[[141 130 137 142 143 135 139 140 141 144 143 153 156]
 [136 141 154 121 136 147 145 139 126 105 139 119 121]
 [143 131 152 137 146 146 149 145 133 128 147 138 143]
 [131 139 112 140 105 126 125 104 136 140 129 112 109]]
=>
[[131 139 112 140 105 126 125 104 136 140 129 112 109]
 [141 130 137 142 143 135 139 140 141 144 143 153 156]
 [143 131 152 137 146 146 149 145 133 128 147 138 143]
 [136 141 154 121 136 147 145 139 126 105 139 119 121]]

[[135 128 147]
 [133 128 131]
 [135 127 148]
 [133 125 130]
 [133 129 126]
 [134 130 137]
 [131 109 108]
 [135 128 150]
 [134 142 135]
 [131 119 110]]
=>
[[131 109 108]
 [131 119 110]
 [133 129 126]
 [133 125 130]
 [133 128 131]
 [134 142 135]
 [134 130 137]
 [135 128 147]
 [135 127 148]
 [135 128 150]]

[[142 141 156 145 133 135]
 [146 127 151 153 128 127]
 [112 125 117 109 126 130]
 [133 122 140 136 121 126]
 [133 126 139 134 124 127]
 [149 129 142 150 130 126]
 [127 125 120 128 129 131]
 [116 130 148 123 133 125]
 [141 124 145 146 127 125]
 [110 130 135 117 134 133]
 [141 139 118 132 134 138]]
=>
[[112 125 117 109 126 130]
 [141 139 118 132 134 138]
 [127 125 120 128 129 131]
 [110 130 135 117 134 133]
 [133 126 139 134 124 127]
 [133 122 140 136 121 126]
 [149 129 142 150 130 126]
 [141 124 145 146 127 125]
 [116 130 148 123 133 125]
 [146 127 151 153 128 127]
 [142 141 156 145 133 135]]

[[116 134 135 115 127 142 123 116 137 135 119 127 142]
 [115 116 109 112 119 120 124 130 135 140 143 146 148]
 [119 117 136 139 122 117 131 141 127 114 128 142 130]
 [141 119 105 112 134 149 143 125 118 113 128 147 148]
 [116 126 138 135 120 117 130 140 131 118 119 135 140]]
=>
[[141 119 105 112 134 149 143 125 118 113 128 147 148]
 [115 116 109 112 119 120 124 130 135 140 143 146 148]
 [116 134 135 115 127 142 123 116 137 135 119 127 142]
 [119 117 136 139 122 117 131 141 127 114 128 142 130]
 [116 126 138 135 120 117 130 140 131 118 119 135 140]]

[[134 125 132 129 131 124]
 [126 135 114 140 108 154]]
=>
[[126 135 114 140 108 154]
 [134 125 132 129 131 124]]

[[132 154 147]
 [130 149 142]
 [129 144 136]
 [133 156 150]
 [129 143 135]
 [131 151 144]
 [130 147 139]
 [130 145 138]]
=>
[[129 143 135]
 [129 144 136]
 [130 145 138]
 [130 147 139]
 [130 149 142]
 [131 151 144]
 [132 154 147]
 [133 156 150]]
---
[[132 111 133 120 116 121 123 129 151 127 122 139 112]
 [118 128 130 114 138 138 126 110 116 142 128 131 128]
 [146 113 139 131 131 127 106 116 134 130 124 133 135]
 [131 139 111 127 124 124 136 127 145 142 109 120 145]]
=>
[[139 112 132 111 133 120 116 121 123 129 151 127 122]
 [131 128 118 128 130 114 138 138 126 110 116 142 128]
 [133 135 146 113 139 131 131 127 106 116 134 130 124]
 [120 145 131 139 111 127 124 124 136 127 145 142 109]]

[[106 146 129]
 [114 105 107]
 [109 125 134]
 [134 107 127]]
=>
[[146 129 106]
 [105 107 114]
 [125 134 109]
 [107 127 134]]

[[118 124 129 142 125 121 126]
 [120 118 138 120 137 126 117]
 [114 129 132 130 128 131 126]
 [123 129 124 120 131 126 120]
 [128 120 114 132 120 117 131]
 [152 128 122 133 125 135 129]]
=>
[[121 126 118 124 129 142 125]
 [126 117 120 118 138 120 137]
 [131 126 114 129 132 130 128]
 [126 120 123 129 124 120 131]
 [117 131 128 120 114 132 120]
 [135 129 152 128 122 133 125]]

[[112 103 130]
 [137 109 133]
 [115 110 136]
 [142 138 153]
 [106 127 134]
 [107 114 126]
 [105 147 148]
 [154 133 148]
 [142 138 135]]
=>
[[103 130 112]
 [109 133 137]
 [110 136 115]
 [138 153 142]
 [127 134 106]
 [114 126 107]
 [147 148 105]
 [133 148 154]
 [138 135 142]]

[[132 119 145 126 120 119 134 141 130 129 124 108 114 144 131 137]
 [138 124 137 143 109 122 132 118 129 113 140 137 112 123 128 135]
 [134 134 112 142 136 134 142 123 123 128 122 149 143 127 138 125]
 [130 130 134 150 120 130 153 123 128 120 126 141 119 129 138 134]
 [117 136 137 143 126 136 157 125 129 125 120 136 120 129 137 132]
 [141 119 131 128 131 119 135 146 125 134 118 113 130 150 137 134]]
=>
[[131 137 132 119 145 126 120 119 134 141 130 129 124 108 114 144]
 [128 135 138 124 137 143 109 122 132 118 129 113 140 137 112 123]
 [138 125 134 134 112 142 136 134 142 123 123 128 122 149 143 127]
 [138 134 130 130 134 150 120 130 153 123 128 120 126 141 119 129]
 [137 132 117 136 137 143 126 136 157 125 129 125 120 136 120 129]
 [137 134 141 119 131 128 131 119 135 146 125 134 118 113 130 150]]

[[119 129 129 137 138 127 123 125 123 142 121 124 131]
 [134 129 129 131 133 115 129 132 140 129 123 127 137]
 [121 125 139 116 118 122 127 110 130 130 131 124 132]
 [126 128 123 121 114 155 127 128 138 126 137 123 130]
 [109 126 131 141 140 133 127 133 111 117 136 112 130]
 [137 128 118 116 133 119 128 118 135 142 125 119 126]]
=>
[[124 131 119 129 129 137 138 127 123 125 123 142 121]
 [127 137 134 129 129 131 133 115 129 132 140 129 123]
 [124 132 121 125 139 116 118 122 127 110 130 130 131]
 [123 130 126 128 123 121 114 155 127 128 138 126 137]
 [112 130 109 126 131 141 140 133 127 133 111 117 136]
 [119 126 137 128 118 116 133 119 128 118 135 142 125]]
